Below is a small trained network, with its code and all its weights. Each question gives an input and a target symbol and asks what happens when units are switched off, that is, made to give their printed mean instead of their output.

import numpy as np


def w(rows, s, z=0):
    codes = np.array(rows[::2]) - 128.0
    scale = np.full(codes.shape[1], s)
    scale[-1] = z or s
    return codes * scale


def f(y):
    return np.maximum(y, 0)


def softmax(a):
    e = np.exp(a - a.max(-1, keepdims=True))
    return e / e.sum(-1, keepdims=True)


def log_softmax(a):
    a = a - a.max(-1, keepdims=True)
    return a - np.log(np.exp(a).sum(-1, keepdims=True))


def net(x, mask):
    ids = ['ΓΛΣΦΩαδεζμξπτψ'.index(c) for c in x.split()]
    T = len(ids)
    res = E[ids] + P[:T]
    u = 0
    for l in range(3):
        r = res
        for j in range(2):
            rows = slice(3 * j, 3 * j + 3)
            q, k, v = (r @ M[l][rows].T for M in (Q, K, V))
            z = softmax(np.where(np.tri(T) > 0, q @ k.T / 3**0.5, -1e9)) @ v
            o = O[l][rows]
            res = res + np.where(mask[u + j], z, o[:, -1]) @ o[:, :-1]
        u += 2
        y = f(res @ A[l][:, :-1].T + A[l][:, -1])
        res = res + np.where(mask[u : u + 8], y, B[l][:, -1]) @ B[l][:, :-1]
        u += 8
    return log_softmax(res[-1] @ U[:, :-1].T + U[:, -1])


Q, K, V, O, A, B = {}, {}, {}, {}, {}, {}
E = w([
[96,150,80,173,113,92],'Γ',
[123,98,101,110,62,173],'Λ',
[173,133,59,99,110,108],'Σ',
[75,141,35,142,52,121],'Φ',
[177,165,110,154,115,98],'Ω',
[128,144,120,184,174,95],'α',
[107,111,169,83,116,88],'δ',
[98,95,142,127,154,212],'ε',
[88,154,167,200,131,177],'ζ',
[96,150,87,129,171,208],'μ',
[174,148,178,163,144,162],'ξ',
[62,3,47,125,203,90],'π',
[36,93,153,180,73,138],'τ',
[163,139,148,140,56,133],'ψ',
],0.025)
P = w([
[181,77,137,153,91,192],'0',
[131,127,150,72,123,178],'1',
[69,163,179,38,115,161],'2',
[58,164,167,39,117,115],'3',
[75,137,164,69,126,81],'4',
[117,115,148,110,130,61],'5',
[148,85,122,138,133,50],'6',
[199,55,101,169,133,45],'7',
[254,23,83,233,137,46],'8',
],0.0047)
Q[0] = w([
[177,162,161,106,28,127],'0.h0',
[177,186,153,132,126,134],'0.h0',
[50,255,106,31,132,181],'0.h0',
[238,184,227,156,53,118],'0.h1',
[155,154,121,175,91,152],'0.h1',
[243,251,209,103,120,123],'0.h1',
],0.006)
K[0] = w([
[102,88,132,123,159,74],'0.h0',
[114,91,105,89,106,124],'0.h0',
[97,222,161,78,79,145],'0.h0',
[202,168,142,158,95,174],'0.h1',
[107,64,110,115,148,164],'0.h1',
[124,253,173,141,96,202],'0.h1',
],0.007)
V[0] = w([
[139,161,87,194,133,100],'0.h0',
[210,7,89,253,96,208],'0.h0',
[187,189,105,128,93,168],'0.h0',
[78,100,140,87,182,52],'0.h1',
[31,205,167,115,118,100],'0.h1',
[128,102,49,221,140,177],'0.h1',
],0.0057)
O[0] = w([
[63,147,185,92,81,184,5],'0.h0',
[3,194,123,17,149,110,90],'0.h0',
[59,81,161,121,177,122,64],'0.h0',
[187,49,120,89,163,158,178],'0.h1',
[159,121,84,177,131,126,143],'0.h1',
[119,155,190,42,93,117,40],'0.h1',
],0.0059,0.0018)
A[0] = w([
[135,178,234,214,89,3,44],'0.n0',
[141,104,162,250,100,54,65],'0.n1',
[186,205,71,94,142,160,113],'0.n2',
[120,227,229,34,150,85,2],'0.n3',
[152,165,145,113,28,48,71],'0.n4',
[88,229,76,174,179,116,145],'0.n5',
[124,200,106,143,65,42,99],'0.n6',
[125,106,42,73,96,96,87],'0.n7',
],0.0068)
B[0] = w([
[162,82,112,89,164,253,250],'0.n0',
[162,115,62,151,140,63,241],'0.n1',
[126,244,134,96,124,112,186],'0.n2',
[249,39,82,217,24,65,148],'0.n3',
[162,143,165,146,145,246,250],'0.n4',
[116,183,131,68,201,52,240],'0.n5',
[66,175,99,57,223,170,236],'0.n6',
[94,110,43,119,121,126,246],'0.n7',
],0.0057,0.0024)
Q[1] = w([
[63,128,89,195,112,145],'1.h0',
[117,106,125,160,95,150],'1.h0',
[98,90,188,113,97,76],'1.h0',
[190,85,211,60,167,150],'1.h1',
[125,147,60,136,139,252],'1.h1',
[201,237,123,110,50,169],'1.h1',
],0.013)
K[1] = w([
[123,177,195,53,91,88],'1.h0',
[105,191,144,100,152,103],'1.h0',
[199,164,75,240,126,161],'1.h0',
[242,143,97,172,126,236],'1.h1',
[104,116,215,10,148,156],'1.h1',
[149,189,191,61,60,68],'1.h1',
],0.013)
V[1] = w([
[125,149,134,126,114,2],'1.h0',
[113,56,239,122,59,130],'1.h0',
[195,203,158,64,70,127],'1.h0',
[208,41,36,117,94,139],'1.h1',
[147,92,137,198,155,144],'1.h1',
[183,190,140,120,123,64],'1.h1',
],0.0066)
O[1] = w([
[128,137,112,194,99,5,80],'1.h0',
[167,36,182,174,74,162,129],'1.h0',
[227,187,167,94,19,138,142],'1.h0',
[45,199,197,2,47,119,235],'1.h1',
[100,124,189,116,183,222,4],'1.h1',
[177,210,115,192,146,50,5],'1.h1',
],0.006,0.0017)
A[1] = w([
[145,131,155,145,254,57,42],'1.n0',
[113,24,51,44,41,38,167],'1.n1',
[131,150,82,121,221,106,47],'1.n2',
[144,139,239,197,233,106,112],'1.n3',
[153,53,166,86,138,222,10],'1.n4',
[64,187,130,202,105,132,136],'1.n5',
[136,174,92,174,64,152,130],'1.n6',
[166,218,224,192,122,196,144],'1.n7',
],0.0076,0.011)
B[1] = w([
[82,106,129,99,1,119,138],'1.n0',
[204,76,43,191,103,140,249],'1.n1',
[126,119,190,134,17,117,140],'1.n2',
[73,59,181,71,100,12,143],'1.n3',
[106,115,102,123,143,27,139],'1.n4',
[152,119,110,197,217,112,142],'1.n5',
[3,180,140,149,175,170,154],'1.n6',
[112,115,234,100,188,132,152],'1.n7',
],0.0071,0.014)
Q[2] = w([
[198,39,102,2,58,87],'2.h0',
[123,102,183,162,101,205],'2.h0',
[159,66,159,81,175,20],'2.h0',
[203,188,97,77,78,223],'2.h1',
[180,191,34,148,145,24],'2.h1',
[32,123,55,123,28,150],'2.h1',
],0.009)
K[2] = w([
[198,30,98,62,79,93],'2.h0',
[115,94,181,139,112,209],'2.h0',
[177,52,169,100,223,2],'2.h0',
[183,201,110,63,57,171],'2.h1',
[205,160,82,55,200,63],'2.h1',
[53,109,49,79,51,121],'2.h1',
],0.0099)
V[2] = w([
[141,70,197,189,43,198],'2.h0',
[71,156,154,45,150,152],'2.h0',
[167,216,176,254,140,127],'2.h0',
[164,100,92,77,181,141],'2.h1',
[191,99,151,120,224,179],'2.h1',
[28,109,171,43,89,98],'2.h1',
],0.0057)
O[2] = w([
[104,179,51,113,153,105,168],'2.h0',
[191,43,51,139,105,48,32],'2.h0',
[160,66,92,2,118,159,1],'2.h0',
[153,144,110,36,79,144,161],'2.h1',
[176,190,151,113,131,112,98],'2.h1',
[191,77,180,120,173,123,91],'2.h1',
],0.0056,0.0071)
A[2] = w([
[202,147,123,173,2,87,136],'2.n0',
[44,99,121,90,147,158,1],'2.n1',
[137,80,29,129,154,152,18],'2.n2',
[89,101,170,86,85,57,77],'2.n3',
[93,188,58,67,105,99,25],'2.n4',
[150,30,87,154,130,103,66],'2.n5',
[247,218,142,88,229,47,40],'2.n6',
[203,162,70,195,101,195,83],'2.n7',
],0.0082,0.0079)
B[2] = w([
[204,138,153,98,202,127,255],'2.n0',
[187,72,199,115,118,114,137],'2.n1',
[76,167,213,130,107,128,194],'2.n2',
[138,93,48,62,80,123,146],'2.n3',
[100,108,230,104,124,69,152],'2.n4',
[142,176,150,175,163,195,187],'2.n5',
[111,128,89,182,2,117,142],'2.n6',
[117,88,151,46,120,72,232],'2.n7',
],0.0097,0.0079)
U = w([
[247,52,51,160,145,147,253],'Γ',
[166,206,84,175,53,115,132],'Λ',
[128,54,60,64,26,192,151],'Σ',
[147,184,180,198,141,86,50],'Φ',
[141,200,223,94,114,201,151],'Ω',
[144,86,212,155,43,105,34],'α',
[57,146,138,118,108,91,88],'δ',
[102,183,28,72,236,179,154],'ε',
[107,11,122,62,185,166,24],'ζ',
[104,113,182,130,207,84,64],'μ',
[120,173,135,51,147,74,101],'ξ',
[118,162,10,166,182,62,159],'π',
[124,73,98,198,99,155,126],'τ',
[120,25,91,134,126,44,59],'ψ',
],0.011,0.0063)

Each question gives the input, a string of symbols that net reads in full, and the target symbol t.
The units are the heads (3 rows each of Q, K, V and O) and the neurons (one row each of A and B). Each row of codes is followed by its name. A weight is (code - 128) times the scale printed after its matrix; where a second scale follows, it is the last column's (O, A, B and U).
mask holds one flag per unit, layer by layer, with each layer's heads first. A switched-off unit (its flag False) gives its mean, the last column of its rows in O or B, instead of its output. The means were averaged over made-up inputs and are rounded, as every weight is.
A unit's drop is (log p(t) with every unit on - log p(t) with that unit switched off) / (log p(t) with every unit on - log p(t) with every unit switched off).
The circuit of an input: a set's keep is (log p(t) with only the set's units on - log p(t) with every unit switched off) / (log p(t) with every unit on - log p(t) with every unit switched off). Starting from the 12 units with the biggest drops (on a tie, the unit counted first), units are removed one at a time, each time the one whose removal leaves the highest keep (on an exact tie, the one counted first), for as long as the keep stays at least 0.8.
units of the circuit, in order: the units of the circuit, biggest drop first
top k neurons: the k neurons with the biggest drops, biggest first
top k neurons in layer l: the k neurons of layer l with the biggest drops, biggest first
heads that matter: for each layer, one digit per head in row order, 1 if its drop is at least 0.15 and else 0, layers parted by /
input δ ψ ψ δ ψ, target Γ: heads that matter : 11 / 11 / 10
input ψ Σ δ ε π δ, target Φ: units of the circuit, in order : (2.h0, 0.h1)
input α Σ π ε δ ψ, target ε: units of the circuit, in order : (1.h0, 0.h0, 0.n6)
input Ω Γ δ Γ, target Γ: units of the circuit, in order : (2.h0, 1.h0, 2.n0)
input ε δ α δ Λ ψ, target Ω: units of the circuit, in order : (1.n1, 0.n4)
input δ δ Λ μ Λ δ Γ δ π, target τ: top 2 neurons : (1.n1, 2.n2)
input δ δ Ω ε δ Ω δ, target Λ: units of the circuit, in order : (1.h0, 2.n6, 1.h1, 2.n7)
input π Λ δ ε, target μ: top 3 neurons : (1.n4, 1.n1, 0.n7)
input μ Γ ζ π δ Σ ξ ξ, target ψ: top 2 neurons : (1.n3, 2.n3)
input Σ δ Ω δ μ δ ε δ, target ζ: units of the circuit, in order : (1.h0, 1.h1, 0.h1)
input δ ε δ, target ζ: units of the circuit, in order : (1.h0)
input Ω δ π ψ Ω Λ δ Σ ξ, target ψ: units of the circuit, in order : (1.h0, 1.n3, 1.n0)
input δ Λ μ ε ε, target ζ: units of the circuit, in order : (1.h1, 2.n1)
input ψ Γ ε μ ξ δ Σ δ, target ξ: heads that matter : 10 / 11 / 01
input Σ δ μ δ, target ε: units of the circuit, in order : (1.h0, 0.h1)
input Λ Ω δ δ δ Σ δ, target ξ: units of the circuit, in order : (1.h1, 1.h0, 0.h1)
input ψ δ Λ δ, target Σ: heads that matter : 10 / 01 / 00
input δ ψ Σ δ, target Ω: units of the circuit, in order : (1.h0, 0.n4, 2.n7)
input δ π Λ μ, target ζ: units of the circuit, in order : (1.h0, 0.h1, 2.n1)
input δ δ τ Ω, target Λ: units of the circuit, in order : (2.n6, 0.n2)
input δ Γ δ, target π: heads that matter : 00 / 10 / 00
input Λ α Σ, target ξ: heads that matter : 00 / 00 / 00
input τ δ Λ Σ δ Λ δ, target Σ: heads that matter : 10 / 11 / 00
input δ μ τ Λ δ, target ε: heads that matter : 00 / 10 / 10
input π τ Λ, target Γ: top neuron in layer 0 : (0.n6)
input α δ Λ δ Φ ε Σ Λ Ω, target Λ: top 2 neurons : (2.n6, 1.n1)
input τ Λ δ π, target τ: heads that matter : 00 / 00 / 10
input Σ δ τ δ, target τ: heads that matter : 11 / 10 / 00
